Here is a tiny trained network, its code and every weight. The questions are about switching its units off for an input and a target symbol, where a switched-off unit gives its printed mean instead of its output.

import numpy as np


def w(rows, s, z=0):
    codes = np.array(rows[::2]) - 128.0
    scale = np.full(codes.shape[1], s)
    scale[-1] = z or s
    return codes * scale


def f(y):
    return np.maximum(y, 0)


def softmax(a):
    e = np.exp(a - a.max(-1, keepdims=True))
    return e / e.sum(-1, keepdims=True)


def log_softmax(a):
    a = a - a.max(-1, keepdims=True)
    return a - np.log(np.exp(a).sum(-1, keepdims=True))


def net(x, mask):
    ids = ['βδεηθμστφ'.index(c) for c in x.split()]
    T = len(ids)
    res = E[ids] + P[:T]
    u = 0
    for l in range(2):
        q, k, v = (res @ M[l].T for M in (Q, K, V))
        z = softmax(np.where(np.tri(T) > 0, q @ k.T / 2**0.5, -1e9)) @ v
        res = res + np.where(mask[u], z, O[l][:, -1]) @ O[l][:, :-1]
        u += 1
        y = f(res @ A[l][:, :-1].T + A[l][:, -1])
        res = res + np.where(mask[u : u + 16], y, B[l][:, -1]) @ B[l][:, :-1]
        u += 16
    return log_softmax(res[-1] @ U[:, :-1].T + U[:, -1])


Q, K, V, O, A, B = {}, {}, {}, {}, {}, {}
E = w([
[144,21,28,172,196,198,168,234,145,37],'β',
[176,114,147,17,74,9,34,199,252,73],'δ',
[211,210,239,250,105,178,185,71,217,121],'ε',
[175,18,34,230,234,181,5,16,234,52],'η',
[96,8,6,51,102,107,85,234,149,36],'θ',
[149,218,211,179,180,7,139,212,8,52],'μ',
[242,44,138,107,156,14,160,12,44,183],'σ',
[10,245,187,47,136,248,180,159,13,209],'τ',
[33,227,184,86,216,41,58,35,196,180],'φ',
],0.0042)
P = w([
[64,22,242,220,2,139,10,246,109,234],'0',
[72,37,202,199,22,111,35,228,109,171],'1',
[95,40,153,173,65,95,43,220,117,137],'2',
[114,52,136,154,103,95,55,194,138,113],'3',
[133,76,104,147,125,91,81,168,156,97],'4',
[141,101,78,121,145,92,104,140,172,86],'5',
[159,128,78,103,173,88,122,118,188,71],'6',
[177,157,48,91,195,86,144,103,192,55],'7',
[184,174,40,66,218,86,164,71,204,38],'8',
[206,214,18,42,232,77,180,50,212,29],'9',
[208,181,5,33,251,70,232,34,202,25],'10',
],0.0038)
Q[0] = w([
[30,253,246,197,8,195,220,40,13,250],'0.h0',
[216,4,5,52,252,69,19,210,247,6],'0.h0',
],0.0041)
K[0] = w([
[31,6,247,251,10,156,19,251,46,209],'0.h0',
[202,251,6,3,247,105,234,5,211,55],'0.h0',
],0.0041)
V[0] = w([
[243,188,236,200,136,31,16,22,248,114],'0.h0',
[4,227,188,193,132,248,113,150,105,222],'0.h0',
],0.0041)
O[0] = w([
[229,133,36,72,17,213,14,101,29,3,203],'0.h0',
[52,187,72,205,199,9,55,13,107,173,5],'0.h0',
],0.0041,0.002)
A[0] = w([
[27,117,37,101,183,52,36,127,249,151,187],'0.n0',
[108,50,95,75,191,58,240,243,244,135,136],'0.n1',
[128,117,123,50,30,249,142,237,93,104,128],'0.n2',
[156,216,101,108,206,107,193,103,87,42,254],'0.n3',
[72,101,122,114,16,85,6,177,124,157,254],'0.n4',
[164,18,68,182,56,98,9,104,101,74,212],'0.n5',
[148,146,236,98,2,48,30,220,241,146,238],'0.n6',
[145,147,174,15,10,18,38,247,187,78,163],'0.n7',
[221,26,10,179,204,230,52,50,137,8,121],'0.n8',
[115,120,113,49,34,245,125,219,72,96,109],'0.n9',
[73,138,24,14,57,53,36,165,209,102,228],'0.n10',
[183,85,148,191,78,68,126,164,7,60,149],'0.n11',
[23,243,215,61,167,11,56,249,32,77,204],'0.n12',
[135,44,145,242,102,240,128,227,241,82,202],'0.n13',
[127,178,113,185,243,15,141,17,186,160,130],'0.n14',
[179,40,37,14,12,215,97,246,199,40,148],'0.n15',
],0.0041,0.0036)
B[0] = w([
[21,78,108,85,158,19,51,33,240,55,189],'0.n0',
[19,104,97,105,177,78,234,139,227,117,180],'0.n1',
[170,66,202,8,91,217,228,232,56,84,171],'0.n2',
[225,240,218,187,240,85,220,68,123,23,215],'0.n3',
[56,92,133,28,17,40,20,166,169,93,227],'0.n4',
[92,86,26,165,35,89,6,79,112,84,230],'0.n5',
[122,126,172,57,35,20,157,204,235,165,235],'0.n6',
[141,171,57,30,94,17,130,176,208,110,220],'0.n7',
[120,49,29,208,185,168,61,76,162,36,202],'0.n8',
[192,48,207,11,62,235,187,245,30,69,161],'0.n9',
[119,120,108,42,113,42,95,93,207,30,245],'0.n10',
[207,180,50,193,81,102,105,152,19,159,165],'0.n11',
[63,216,173,39,166,9,127,198,64,133,196],'0.n12',
[108,63,74,219,57,220,176,217,188,72,211],'0.n13',
[248,40,253,26,114,202,113,157,28,170,146],'0.n14',
[159,42,41,28,94,160,165,186,168,35,253],'0.n15',
],0.0041,0.0057)
Q[1] = w([
[148,252,252,238,224,153,104,17,8,247],'1.h0',
[87,69,98,246,225,208,10,32,82,162],'1.h0',
],0.004)
K[1] = w([
[10,60,136,175,75,140,116,184,67,199],'1.h0',
[89,87,139,126,3,61,4,173,159,179],'1.h0',
],0.004)
V[1] = w([
[71,224,233,17,97,3,60,140,113,150],'1.h0',
[27,13,50,20,34,52,16,92,196,122],'1.h0',
],0.004)
O[1] = w([
[147,254,207,66,122,226,171,8,160,12,173],'1.h0',
[218,209,76,50,203,177,197,74,135,210,252],'1.h0',
],0.004,0.017)
A[1] = w([
[68,125,192,47,120,219,231,174,219,177,61],'1.n0',
[83,116,173,148,9,218,94,162,183,61,133],'1.n1',
[71,115,152,201,54,110,171,123,254,112,217],'1.n2',
[200,60,118,119,12,242,136,219,93,92,74],'1.n3',
[7,88,100,172,139,40,14,83,223,95,157],'1.n4',
[98,139,191,58,182,100,245,245,160,182,66],'1.n5',
[171,228,134,118,68,158,143,101,110,109,63],'1.n6',
[159,174,204,87,147,242,152,29,23,135,221],'1.n7',
[40,7,36,165,99,16,32,252,85,127,125],'1.n8',
[8,118,162,139,75,113,65,185,114,21,203],'1.n9',
[114,147,193,72,71,33,200,251,89,174,110],'1.n10',
[134,42,70,59,179,79,223,242,155,227,5],'1.n11',
[175,118,231,119,221,147,159,16,127,144,254],'1.n12',
[19,130,29,96,180,129,114,67,190,42,156],'1.n13',
[34,128,223,41,80,222,176,239,31,202,154],'1.n14',
[208,66,96,77,15,248,135,205,78,122,12],'1.n15',
],0.0041,0.0027)
B[1] = w([
[137,38,205,73,248,229,239,157,249,196,186],'1.n0',
[87,229,228,232,13,249,242,221,190,18,155],'1.n1',
[4,94,196,251,27,103,227,121,250,163,159],'1.n2',
[247,202,242,62,38,188,107,230,9,113,172],'1.n3',
[25,182,241,252,214,23,12,174,252,203,158],'1.n4',
[93,11,97,75,241,102,145,242,221,200,179],'1.n5',
[76,165,29,201,192,27,119,128,143,190,171],'1.n6',
[35,17,106,192,33,96,13,104,89,135,180],'1.n7',
[61,95,29,237,14,7,6,229,8,138,163],'1.n8',
[15,242,218,242,26,147,211,203,116,10,158],'1.n9',
[45,25,16,127,114,67,52,247,49,74,175],'1.n10',
[190,55,148,48,236,4,37,74,109,244,188],'1.n11',
[156,30,232,143,23,167,24,228,45,117,187],'1.n12',
[43,224,127,189,184,121,101,19,175,79,255],'1.n13',
[16,4,198,19,20,245,13,212,77,29,144],'1.n14',
[251,216,242,20,106,219,106,215,9,135,179],'1.n15',
],0.0041,0.0087)
U = w([
[120,24,88,84,241,91,249,140,210,233,91],'β',
[70,241,21,69,105,252,217,40,99,25,37],'δ',
[139,225,251,254,4,226,251,167,214,98,253],'ε',
[64,33,9,220,152,29,3,176,199,220,136],'η',
[255,225,226,18,240,233,158,172,73,170,79],'θ',
[38,241,57,218,69,15,97,224,4,34,69],'μ',
[246,28,67,51,28,31,8,68,9,246,237],'σ',
[72,4,245,67,70,223,28,222,53,44,81],'τ',
[3,162,111,178,243,33,129,10,253,128,129],'φ',
],0.004,0.0028)

Each question gives the input, a string of symbols that net reads in full, and the target symbol t.
The units are the heads (2 rows each of Q, K, V and O) and the neurons (one row each of A and B). Each row of codes is followed by its name. A weight is (code - 128) times the scale printed after its matrix; where a second scale follows, it is the last column's (O, A, B and U).
mask holds one flag per unit, layer by layer, with each layer's heads first. A switched-off unit (its flag False) gives its mean, the last column of its rows in O or B, instead of its output. The means were averaged over made-up inputs and are rounded, as every weight is.
A unit's drop is (log p(t) with every unit on - log p(t) with that unit switched off) / (log p(t) with every unit on - log p(t) with every unit switched off).
The circuit of an input: a set's keep is (log p(t) with only the set's units on - log p(t) with every unit switched off) / (log p(t) with every unit on - log p(t) with every unit switched off). Starting from the 12 units with the biggest drops (on a tie, the unit counted first), units are removed one at a time, each time the one whose removal leaves the highest keep (on an exact tie, the one counted first), for as long as the keep stays at least 0.8.
circuit, biggest first: the units of the circuit, biggest drop first
unit that matters most: the unit with the biggest drop
k most important neurons: the k neurons with the biggest drops, biggest first
top k neurons in layer l: the k neurons of layer l with the biggest drops, biggest first
input φ φ σ η, target φ: unit that matters most	1.n4
input ε δ θ, target θ: top 3 neurons in layer 0	[0.n10; 0.n15; 0.n7]
input μ τ η, target η: circuit, biggest first	[1.h0; 0.n8; 1.n4]
input δ θ β θ, target η: 3 most important neurons	[1.n8; 0.n4; 0.n6]
input μ θ σ η θ φ θ, target δ: top 2 neurons in layer 0	[0.n5; 0.n13]
input τ δ τ θ μ θ τ η η δ, target σ: 4 most important neurons	[0.n6; 0.n4; 0.n8; 1.n11]
input θ μ θ μ θ, target ε: 3 most important neurons	[0.n3; 0.n13; 1.n1]
input δ δ η β, target σ: 3 most important neurons	[0.n4; 1.n11; 1.n8]
input μ φ δ θ ε ε β, target μ: 2 most important neurons	[1.n8; 0.n3]
input τ θ δ β, target θ: 2 most important neurons	[0.n7; 0.n10]
input θ β σ δ δ σ β δ, target η: top 4 neurons in layer 0	[0.n6; 0.n4; 0.n7; 0.n1]
input δ τ η δ, target σ: top 4 neurons in layer 0	[0.n6; 0.n8; 0.n4; 0.n12]
input σ σ σ θ μ δ, target ε: 3 most important neurons	[0.n3; 0.n6; 1.n1]
input ε τ θ μ β, target ε: unit that matters most	0.n13
input μ δ δ η ε θ σ τ φ ε δ, target μ: top 4 neurons in layer 0	[0.n4; 0.n5; 0.n3; 0.n6]
input φ β σ φ η δ σ μ δ, target ε: 2 most important neurons	[0.n3; 0.n6]
input θ ε θ, target μ: top 2 neurons in layer 0	[0.n5; 0.n4]
input η δ β τ δ, target φ: top 3 neurons in layer 1	[1.n4; 1.n13; 1.n12]
input θ θ ε φ, target φ: 2 most important neurons	[0.n0; 1.n4]
input θ η μ θ φ δ μ ε δ δ, target θ: unit that matters most	0.h0
input σ θ τ σ η θ, target σ: top 2 neurons in layer 0	[0.n8; 0.n15]
input ε η ε μ θ, target ε: top 3 neurons in layer 0	[0.n3; 0.n13; 0.n12]
input δ θ θ θ β β δ φ δ θ, target θ: top 2 neurons in layer 1	[1.n15; 1.n3]
input β σ ε β, target μ: top 3 neurons in layer 1	[1.n8; 1.n0; 1.n9]
input θ τ θ δ δ δ θ ε β β, target η: top 2 neurons in layer 1	[1.n8; 1.n11]
input σ θ ε μ δ φ τ, target τ: top 2 neurons in layer 1	[1.n14; 1.n7]
input δ θ δ μ φ, target φ: unit that matters most	0.n0
